Below are the code and all the weights of a small trained network. Each question names an input and a class and asks about switching units off, where a switched-off unit gives its printed mean instead of its output.

import numpy as np


def w(rows, s, z=0):
    codes = np.array(rows[::2]) - 128.0
    scale = np.full(codes.shape[1], s)
    scale[-1] = z or s
    return codes * scale


def f(y):
    return y / 2 * (1 + np.tanh(0.7978845608 * (y + 0.044715 * y**3)))


def log_softmax(a):
    a = a - a.max(-1, keepdims=True)
    return a - np.log(np.exp(a).sum(-1, keepdims=True))


def net(x, mask):
    res = np.array(x, float).reshape(1, 6) / 4 @ E
    y = f(res @ A[0][:, :-1].T + A[0][:, -1])
    res = res + np.where(mask, y, B[0][:, -1]) @ B[0][:, :-1]
    return log_softmax(res[-1] @ U[:, :-1].T + U[:, -1])


A, B = {}, {}
E = w([
[17,39,212,183,143,54,41],'x0',
[181,3,16,105,217,134,117],'x1',
[142,202,27,227,151,159,26],'x2',
[209,107,230,234,198,167,161],'x3',
[168,192,224,12,228,118,26],'x4',
[221,77,138,119,6,107,49],'x5',
],0.0046)
A[0] = w([
[213,200,92,70,116,151,210,65],'N1',
[108,14,216,43,117,101,217,103],'N2',
[102,114,154,114,116,133,148,161],'N3',
[97,207,178,136,80,141,125,149],'N4',
[13,34,196,144,131,93,64,95],'N5',
[110,160,87,221,152,121,26,174],'N6',
[232,69,161,120,14,115,62,100],'N7',
[84,233,223,136,45,139,142,2],'N8',
[36,137,44,18,66,93,104,67],'N9',
[35,168,122,135,235,130,211,72],'N10',
[163,1,65,70,219,145,106,71],'N11',
[142,188,201,27,197,111,59,63],'N12',
[196,108,202,204,153,125,170,77],'N13',
[192,111,179,198,170,127,160,118],'N14',
[72,120,107,196,38,128,214,85],'N15',
[106,71,82,181,104,119,190,93],'N16',
],0.0092,0.0029)
B[0] = w([
[178,154,173,79,57,133,232,196],'N1',
[184,198,15,127,177,171,130,229],'N2',
[132,120,109,108,137,121,121,147],'N3',
[147,122,115,150,166,69,132,202],'N4',
[162,124,170,67,61,131,233,243],'N5',
[198,195,72,97,143,162,167,234],'N6',
[13,229,135,112,94,129,97,225],'N7',
[132,148,120,249,133,47,159,221],'N8',
[89,109,199,180,228,207,162,220],'N9',
[23,221,129,109,64,120,83,208],'N10',
[142,145,164,221,118,9,133,215],'N11',
[186,93,175,133,84,164,13,253],'N12',
[97,102,171,159,161,196,135,182],'N13',
[100,114,161,141,181,160,158,180],'N14',
[194,115,172,115,117,131,27,200],'N15',
[167,133,189,133,96,113,49,178],'N16',
],0.02,0.0063)
U = w([
[132,125,123,194,140,31,143,254],'0',
[168,103,164,110,99,155,38,18],'1',
[141,123,155,65,67,138,218,37],'2',
[1,180,110,103,89,130,94,106],'3',
[85,100,170,152,221,199,154,215],'4',
[175,171,24,119,167,166,132,238],'5',
[117,103,77,89,163,100,146,151],'6',
[75,66,110,103,138,97,133,35],'7',
],0.009,0.0027)

Each question gives the input, the list of numbers given to net, and the class t.
The units are the neurons (one row each of A and B). Each row of codes is followed by its name. A weight is (code - 128) times the scale printed after its matrix; where a second scale follows, it is the last column's (A, B and U).
mask holds one flag per neuron, in row order. A switched-off neuron (its flag False) gives its mean, the last column of its row in B, instead of its output. The means were averaged over made-up inputs and are rounded, as every weight is.
A unit's drop is (log p(t) with every unit on - log p(t) with that unit switched off) / (log p(t) with every unit on - log p(t) with every unit switched off).
The circuit of an input: a set's keep is (log p(t) with only the set's units on - log p(t) with every unit switched off) / (log p(t) with every unit on - log p(t) with every unit switched off). Starting from the 12 units with the biggest drops (on a tie, the unit counted first), units are removed one at a time, each time the one whose removal leaves the highest keep (on an exact tie, the one counted first), for as long as the keep stays at least 0.8.
units of the circuit, in order: the units of the circuit, biggest drop first
most important unit: the unit with the biggest drop
k most important neurons: the k neurons with the biggest drops, biggest first
drop of u: that unit's drop, to one decimal
input [0,-4,7,-4,3,-4], class 5: most important unit => N6
input [3,-6,1,8,-4,8], class 3: 2 most important neurons => (N7 N9)
input [0,6,1,-8,2,-3], class 4: 2 most important neurons => (N9 N8)
input [-6,8,-7,8,4,-4], class 0: 3 most important neurons => (N11 N9 N6)
input [-5,0,4,6,-2,4], class 4: 2 most important neurons => (N5 N13)
input [1,6,-4,1,-1,2], class 0: 2 most important neurons => (N11 N6)
input [0,6,-1,-4,-5,7], class 3: 2 most important neurons => (N7 N8)
input [2,-5,5,-2,-4,7], class 3: 4 most important neurons => (N7 N2 N11 N12)
input [-5,6,5,-1,1,-5], class 0: 4 most important neurons => (N11 N5 N2 N7)
input [6,-8,7,-1,4,-1], class 0: 2 most important neurons => (N8 N2)
input [6,-8,2,-4,-6,4], class 0: 2 most important neurons => (N8 N12)
input [8,-7,7,7,4,5], class 2: 2 most important neurons => (N5 N6)
input [-3,2,0,1,-5,-4], class 1: units of the circuit, in order => (N15 N16)
input [-5,-7,-6,5,4,8], class 3: most important unit => N7
input [2,1,-6,-2,2,6], class 3: drop of N6 => 0.8
input [-6,-6,-6,-3,3,7], class 3: drop of N7 => 3.3
input [-1,8,4,-5,2,-4], class 0: drop of N11 => 1.7
